[87] [219, 80, 90, 40, 167, 103, 75, 95, -4, 46, 26, -42, 66, 301, 76, 140, 180, 12, -119, 1, -31, 26, -69, 32, -27]
[83] [-285, -472, -2, -77, 323, 66, 221, 105, -297, 525, -92, -49, -209, -209, 214, -141, -312, 245, -163, -175, 157, 446, 142, 151, -36]
[81] [148, 180, -67, -108, 70, 108, -31, 108, -7, -16, 168, -212, -53, 125, -108, 57, 52, -11, -39, -186, 34, -197, 230, 24, -195]
[85] [-174, -43, -61, -104, -26, 133, -57, 9, 27, 37, 172, -122, -91, 40, -112, -96, -89, 96, 6, -44, 162, -131, 145, 4, -55]
[87] [337, 114, -177, 22, 72, -66, -25, 84, 97, -42, 98, -180, -30, 129, 30, 163, 241, -58, -10, -183, -76, -87, -7, -125, -145]
[81] [767, 515, 4, -7, 125, 22, -73, 320, 27, -155, -150, -189, 165, 423, 42, 523, 406, -371, 86, 94, -108, 93, -45, -131, -98]
[75] [-97, 1, 198, -98, 37, 133, 17, 36, -70, -24, 23, 9, 34, -2, -144, -113, -203, 48, -98, -132, 19, -64, 140, 126, -54]
[85] [-3, -26, -43, -60, -41, -57, -115, 5, -14, -45, 108, -47, 7, -99, -224, -92, -136, -18, -84, -163, -38, -145, 79, 1, -136]
[82] [-20, -105, -89, -163, -331, 63, -337, 138, 66, -167, 187, -255, -24, -125, -551, -73, -226, -98, 22, -139, 253, -302, 219, -57, -199]
[81] [-49, 23, -7, -270, -131, 16, 2, 51, -94, -84, -114, -179, -28, 38, -280, -18, -215, -81, -111, 7, 48, -50, 39, 38, -65]
[75] [-177, -98, -196, 199, 211, -95, -50, -11, -97, 161, 127, 165, -122, -66, 314, -50, 129, 68, 178, -138, -7, -52, 83, -73, -72]
[87] [338, 202, -13, 40, 121, -86, 190, -14, 77, -36, -107, -35, 58, 175, 220, 172, 322, -54, -80, 33, -190, 118, -169, -8, 47]
[85] [134, -84, -24, -56, 165, 60, 50, 184, -157, 217, -64, -136, -51, 7, 29, 122, -63, -6, -62, -72, 59, 213, 113, 60, -99]
[85] [98, 279, -5, 99, 175, -95, 283, -142, -36, -65, -131, 143, -13, 85, 393, 100, 258, 9, 55, -47, -313, -30, -54, 48, 47]
[87] [-446, -406, 1, 151, 73, 102, -41, -46, -64, 303, 94, 174, -110, -138, 178, -167, -167, 227, 110, 105, 237, 168, 9, -7, 126]
[87] [197, 214, 64, -164, -76, 148, -82, 58, 83, -133, 101, -209, 51, 177, -305, 95, -104, -45, -82, -32, -5, -162, 69, -36, -91]
[85] [39, 35, 15, 76, -49, 163, -95, 134, -65, 55, 54, -42, 2, 146, -17, 150, 104, -51, 107, 177, 204, -77, 111, 34, -21]
[83] [-20, 26, 109, 142, -40, -178, 241, -208, 37, 14, -277, 251, 86, -81, 331, -13, 195, -12, -32, 353, -135, 281, -325, 56, 312]
[82] [-310, -249, -136, -142, 36, 145, 28, -46, 51, 125, 116, -140, -159, 125, -30, -96, -174, 223, -8, -26, 144, 25, -33, -79, 29]
[87] [178, 112, 113, 76, -52, 136, 7, -126, 323, -105, 193, -10, 136, 53, -70, 17, 105, 124, -31, 57, -96, -27, -72, 18, 109]
[85] [73, 41, 95, 44, 87, -143, 222, -46, -167, 11, -287, 145, 58, 57, 190, 76, 77, -67, -118, 86, -206, 139, -192, 91, 70]
[87] [-207, -206, -157, -34, 113, 68, -142, 242, -257, 252, 47, -94, -191, -2, 45, -2, -96, -21, 119, -79, 328, 20, 244, -43, -160]
[82] [-438, -176, 2, -159, -212, 56, -79, -119, -63, -25, 35, -9, -118, -276, -273, -230, -490, 106, 50, -58, 99, -141, 157, 11, -9]
[82] [175, 307, -29, 109, 23, -22, -93, 78, -85, -136, -5, 78, 37, 20, 68, 174, 151, -179, 220, -51, -108, -203, 179, -7, -117]
[81] [150, 118, -28, -23, -19, 48, -14, -62, 255, -146, 126, -76, 71, 168, -52, 34, 153, 39, -13, -2, -83, -61, -112, -73, 43]
[87] [315, 317, 115, 194, 3, -332, 243, -169, 91, -345, -368, 288, 170, 203, 393, 155, 473, -208, -1, 93, -417, 8, -480, -113, 194]
[75] [542, 571, 163, -186, 77, -15, 159, 72, 95, -310, -236, -96, 200, 139, -18, 225, 176, -243, -36, -58, -342, 103, 18, 87, -9]
[75] [-402, -524, -253, 377, 165, -172, 44, -94, -172, 405, -10, 291, -203, -152, 526, -56, 111, 193, 177, 92, 109, 193, -175, -111, 109]
[75] [-90, -104, -156, 167, 6, 39, -173, -20, 155, 56, 180, 68, -23, 54, 116, 32, 136, 64, 224, 124, 114, 8, -70, -168, 78]
[85] [168, 150, 155, -23, -98, -42, 33, -22, 57, -172, -91, 38, 155, 11, -111, 5, 75, -105, -107, 71, -102, -18, -74, 97, 44]
[82] [-337, -194, 10, 75, -99, 263, -156, -81, -12, 56, 352, -26, -141, 10, -227, -87, -347, 259, 73, -163, 147, -421, 198, -66, -120]
[83] [393, 537, 157, -71, -177, -60, 146, -115, 156, -456, -224, 21, 232, 195, -79, 204, 243, -223, -18, 163, -357, -143, -167, 71, 99]
[85] [239, 86, -10, 150, 164, -138, 146, 43, 2, 45, -191, 126, 86, 74, 373, 143, 399, -104, 35, 134, -111, 276, -169, 36, 112]
[83] [-251, -344, -73, -88, -47, 89, -63, 20, -31, 189, 64, -127, -158, -121, -127, -92, -341, 156, -7, -64, 206, 90, 41, -94, -14]
[81] [276, 311, -142, -118, -165, -13, -226, 117, 174, -362, 60, -178, 84, 266, -243, 167, 220, -247, 132, -3, -8, -276, -9, -161, -106]
[87] [-111, 56, -16, -115, -126, -304, 163, -99, -188, -107, -293, 57, -61, -187, 44, -139, -27, -149, -127, -19, -95, -47, -69, 53, 0]
[87] [248, 172, -54, -49, 9, 73, -121, 166, 54, -65, 89, -150, 35, -32, -111, 115, 84, -111, 107, -113, 33, -35, 241, 31, -135]
[81] [261, -29, 124, 53, 129, 165, 108, 39, 148, 68, 9, -55, 127, 316, 52, 181, 153, 98, -133, 130, -54, 214, -227, 17, 111]
[82] [-33, -45, 114, -28, -102, 183, -115, 46, 140, -84, 5, -33, 39, 181, -106, 67, -101, 15, 106, 128, 148, 40, -112, -154, 119]
[83] [-324, -196, -45, -85, -123, 179, -190, 67, -76, 124, 181, -114, -134, -23, -224, -113, -270, 85, 49, 43, 346, -147, 191, -35, -65]
[75] [341, 381, 264, -32, 233, 126, 97, 117, -28, -47, -108, 59, 202, 179, 79, 164, 111, -114, -42, 45, -186, 174, 67, 157, 19]
[83] [228, 180, 195, 87, -117, -40, 121, -185, 207, -324, -176, 147, 220, 336, 3, 170, 158, -44, -74, 203, -319, -51, -484, -101, 214]
[83] [-208, 49, -102, -72, 15, -124, -153, 168, -354, 158, 56, -6, -164, -544, -47, -234, -172, -157, 99, -251, 221, -127, 621, 189, -286]
[83] [69, 63, -239, 32, -30, 193, -138, 40, 166, 73, 345, -213, -62, 153, -68, 118, 204, 88, 125, 104, 172, -169, 165, -20, -71]
[81] [-314, -305, -95, -16, -174, -94, -22, -134, 33, -74, -166, 82, -69, 83, -10, -34, -172, 49, 78, 147, 21, 39, -373, -236, 171]
[85] [525, 600, 76, -314, 255, 12, 328, 135, -133, -57, -166, -277, 45, 65, 24, 170, 141, -166, -228, -225, -298, 79, 316, 293, -205]
[81] [-112, -331, -74, 249, -75, 18, -75, -203, 182, 45, 241, 91, -16, 39, -46, -9, -71, 258, -13, -28, -77, -156, -260, -171, 53]
[82] [8, 12, 49, -52, -22, 52, -65, 112, -12, -9, -88, -20, 18, 22, -10, 40, -22, -88, 86, 85, 127, 124, 23, -32, 44]
[83] [-226, -189, 72, 62, 158, 220, -21, 50, -109, 280, 61, 86, -36, -15, 89, -1, -203, 161, 93, 110, 138, 201, 110, 69, 62]
[82] [-105, 90, -120, -7, 75, -26, 44, 40, -178, 109, -3, -13, -147, -158, 165, -14, 18, -26, 128, -85, 57, -55, 283, 70, -103]
[81] [109, 171, -140, 30, 16, -72, -128, -10, 160, -246, 77, 9, 32, 319, 35, 95, 238, -93, 123, -59, -109, -219, -189, -254, -27]
[82] [-45, 76, -234, 77, -53, -4, -131, -9, -3, -11, 249, -73, -117, 12, -18, 18, 136, 7, 126, -81, 74, -355, 189, -54, -162]
[83] [-154, 94, 152, 28, 156, 59, 232, -132, -16, 67, -25, 123, -75, -86, 297, -120, -35, 154, 14, -104, -73, 55, 87, 64, 89]
[81] [280, 501, 27, -94, -482, -134, -210, -45, 317, -608, -28, -74, 182, 44, -303, 27, 308, -364, 122, 177, 5, -378, -58, -112, 52]
[75] [147, 127, 320, -16, -46, 83, -1, -6, 4, -91, -24, 41, 140, -6, -198, -6, -190, -25, -160, -29, -83, -40, -3, 57, 5]
[75] [313, 65, -46, 73, 76, -43, -54, 135, 11, -7, -33, -28, 94, 82, 22, 189, 193, -123, 22, 3, -71, 93, -36, -7, -57]
[75] [270, 31, 158, 326, 335, -49, 295, -41, -34, 166, -315, 305, 118, 254, 615, 324, 308, 27, 54, 241, -287, 468, -427, -62, 270]
[85] [276, 450, 130, 36, 40, -112, 219, -102, 85, -183, -225, 139, 154, 56, 277, 108, 351, -157, 24, 203, -255, 124, -118, 95, 172]
[87] [103, -9, 126, -62, 263, 180, 81, 182, -203, 256, -6, -80, 13, 144, 8, 92, -92, 45, -160, -22, 47, 180, 137, 160, -93]
[83] [-223, -327, -129, 132, 107, 109, -144, 7, -12, 244, 280, 1, -142, -56, 9, -59, -181, 225, 80, -158, 135, -57, 89, -118, -87]
[87] [357, 225, 43, 55, 84, -44, 160, -18, 138, -73, -64, -19, 104, 93, 170, 141, 313, -47, -54, 23, -184, 113, -99, 45, 58]
[75] [-151, -277, -334, 135, 77, 177, -274, 110, 57, 252, 439, -127, -138, 97, -37, 36, 82, 173, 178, -19, 281, -141, 177, -90, -142]
[82] [-204, -147, 238, 20, -96, 80, -5, -117, 90, -22, -39, 141, 76, 63, -61, -125, -183, 100, -79, 189, 70, 84, -244, -60, 213]
[85] [-216, -290, 126, 6, -75, 57, 38, -124, -33, 122, -60, 61, -20, -9, -105, -53, -361, 165, -126, 124, 15, 113, -230, -70, 133]
[81] [225, 187, 66, 67, 106, -181, 177, 70, -180, 24, -338, 154, 130, 19, 271, 141, 310, -225, -39, 239, -135, 264, -103, 180, 85]
[81] [-30, -89, -16, 80, 101, 4, -52, -15, 106, 1, 16, 110, 46, 88, 114, 14, 42, 47, 97, 17, -49, 130, -162, -118, 92]
[75] [-128, -136, 154, -123, -153, -129, 53, 27, -194, 6, -239, 27, 27, -121, -152, -158, -157, -112, -237, 108, 115, 74, -78, 123, 32]
[81] [85, 57, 154, -84, -11, -29, 212, 10, -106, 50, -300, -10, 30, 32, 92, 73, -11, -71, -133, 201, -11, 255, -131, 83, 131]
[81] [380, 184, -59, -230, 115, 103, 46, 197, -16, 18, -41, -279, 101, 161, -195, 211, 66, -105, -129, 12, -88, 170, 119, 179, -125]
[75] [-239, -299, -20, 266, 65, 196, -94, -107, 204, 47, 281, 166, -8, 168, 126, -23, 42, 289, 180, -25, 42, -102, -134, -125, 101]
[83] [-39, 4, 56, 105, 30, -161, 34, -55, -28, -18, -82, 178, 27, -87, 172, -96, 108, -51, -15, 2, -45, 34, -96, -16, 60]
[87] [-5, -73, 44, -115, 86, 41, 33, 131, -198, 128, -86, -74, -24, -49, -86, 5, -177, -23, -98, -77, 42, 110, 137, 120, -100]
[75] [-321, -320, -275, -63, -107, -195, -68, 11, -139, 91, -32, -74, -237, -173, 3, -161, -109, -3, 31, -119, 204, -72, 8, -138, -88]
[85] [132, 59, 250, -84, 181, 10, 351, 8, -206, 130, -361, 52, 55, -58, 161, 91, -149, 6, -181, 24, -213, 377, -37, 217, 84]
[85] [108, 155, -16, -22, 56, -45, 86, -36, 83, -54, -44, -7, 11, -2, 130, 23, 126, -25, 30, -16, -96, 73, -18, -14, 44]
[87] [368, 237, 58, -103, -15, 115, -7, 33, 155, -236, -22, -134, 177, 391, -229, 264, 58, -73, -71, 51, -228, -63, -187, -49, -10]
[82] [463, 367, 196, 84, -63, 70, -148, 124, 137, -320, -59, 47, 270, 291, -129, 288, 216, -248, 93, 111, -144, -94, -109, -65, 14]
[75] [300, 260, -12, -132, 151, 144, 35, 164, 1, 8, 15, -189, 67, 280, -36, 204, 162, -80, -46, 50, -26, 68, 92, 85, -76]
[82] [280, 391, 45, -44, -166, -81, -175, 114, 60, -313, -93, 5, 179, 102, -140, 116, 247, -345, 101, 174, -3, -123, 8, -16, -7]
[85] [-285, 44, 88, -101, -107, 10, -50, -102, -38, -92, 1, 97, -21, -279, -131, -215, -307, 16, 83, -69, -7, -95, 189, 63, 10]
[83] [438, 393, -81, -88, 21, -8, 24, 73, 177, -213, 60, -203, 69, 130, -30, 162, 319, -138, 10, -124, -140, -109, 103, 10, -110]
[82] [-264, -514, -250, 88, 18, 232, -257, 91, 87, 320, 358, -145, -140, 147, -111, 8, -108, 256, 90, 89, 374, 30, -23, -163, -20]
[83] [-30, 29, -121, -174, -131, -176, -141, 127, -59, -112, -65, -96, -15, -149, -160, -138, 51, -224, -7, -46, 155, -45, 124, 22, -104]
[82] [5, 212, -132, -125, -128, -64, -50, -25, -24, -147, 67, -107, -36, -90, -168, -43, 19, -100, 20, -68, -33, -270, 204, 68, -138]
[118, 58, -110, 19, 323, 111, 91, 199, -175, 323, 38, -99, -91, 51, 271, 145, 172, 21, 53, -18, 93, 214, 265, 135, -106] | [85]
[83, 77, 67, 5, -129, -71, 5, -185, 266, -354, -13, 61, 117, 249, -106, 8, 49, 11, -56, -45, -247, -194, -385, -205, 101] | [82]
[-33, -68, 7, 87, 58, 83, 117, -130, 156, 97, 99, 34, 27, 140, 142, -8, 155, 179, -67, 177, -12, 97, -173, 30, 156] | [87]
[-140, 23, -14, -77, -144, 7, -97, -20, -22, -79, 121, -55, -50, -157, -204, -152, -129, -8, -5, -115, 92, -250, 209, 50, -109] | [81]
[-309, -413, -170, -120, -100, 62, -150, 93, -146, 247, 119, -196, -207, -182, -246, -125, -370, 111, -35, -78, 322, -10, 168, -39, -130] | [83]
[-295, -264, 33, -74, -19, 17, 35, 46, -235, 252, -79, -4, -104, -188, -34, -151, -242, 54, -100, 88, 232, 144, 110, 132, 5] | [75]
[-33, -217, 197, 113, -6, 14, 15, -76, 4, 35, 9, 130, 75, -77, -90, -68, -210, 121, -144, -83, -93, 27, -134, 15, 36] | [82]
[-174, -360, -261, -28, 77, -66, -64, 43, -23, 197, 34, -116, -207, 15, 70, -15, -135, 108, 40, -127, 131, 122, -121, -259, -40] | [85]
[137, -126, -72, 307, -18, 415, -442, 19, 456, 22, 656, -74, 66, 254, -220, 197, 3, 266, 282, -18, 137, -246, 16, -303, -24] | [75]
[233, 1, -94, 14, -1, 173, -149, 3, 266, -109, 257, -201, 29, 495, -210, 233, 29, 107, -31, -45, -63, -208, -261, -307, -49] | [87]
[-149, -15, 12, 26, -77, -49, 6, -116, 89, -81, 25, 89, -5, -67, 45, -136, 32, 38, 31, 19, 8, -65, -53, -22, 81] | [81]
[91, 131, 131, 55, 297, -106, 293, -26, -163, 33, -224, 172, 11, 35, 366, 30, 103, -2, -73, -182, -283, 137, -46, 91, 3] | [82]
[-320, -606, -36, -47, 125, 42, 189, -47, -139, 471, 82, -84, -150, -278, -19, -262, -298, 351, -329, -111, 146, 286, 51, 232, -17] | [87]
[-143, -73, -78, 132, -100, -27, -25, -208, 217, -55, 187, 96, 10, -14, 45, -119, 136, 139, 34, 90, -17, -133, -135, -47, 112] | [87]
[71, -8, -54, -14, 72, 140, 20, 26, 56, 63, 96, -134, -56, 213, 6, 131, 0, 99, 3, -22, 16, -19, -29, -89, -25] | [75]
[197, 207, 20, -65, -5, -90, 170, -43, -5, -59, -138, -43, 58, 50, 50, 67, 167, -85, -132, 101, -138, 52, -73, 102, 33] | [81]
[-404, -2, -35, -70, 1, -133, 242, -231, -54, -18, 1, 77, -202, -230, 230, -353, -14, 147, -52, -217, -14, -181, 124, 81, 10] | [83]
[361, 350, 23, 1, 187, -47, 210, -18, 5, -112, -92, -22, 67, 237, 173, 205, 250, -64, -78, -99, -329, -36, -72, 29, -51] | [75]
[-10, 13, 9, 31, -115, -264, 155, -114, -1, -95, -339, 156, 65, 46, 216, -3, 239, -145, -54, 327, -62, 189, -391, -35, 239] | [75]
[-222, -82, -157, -178, -79, 120, -298, 94, 29, -74, 259, -176, -142, -166, -336, -136, -364, 36, 188, -351, 157, -259, 358, -126, -227] | [83]
[-224, -268, 8, -215, 151, -21, 230, 70, -266, 273, -234, -73, -136, -244, 72, -143, -293, 84, -147, -120, 61, 362, 137, 200, -20] | [83]
[139, 158, 8, -123, -12, -151, 201, 15, -216, 26, -303, -51, -3, -46, 42, 94, 14, -158, -143, 121, -113, 128, -23, 132, -7] | [81]
[-340, -339, 5, 11, -244, 193, -176, -82, 277, -40, 120, 1, -24, 26, -136, -104, -174, 173, 183, 208, 285, 54, -168, -184, 231] | [75]
[349, 97, 86, 83, -129, 0, -191, 111, 118, -151, -75, 12, 200, 69, -172, 230, 60, -196, 83, 172, -41, 89, -144, -98, 50] | [81]
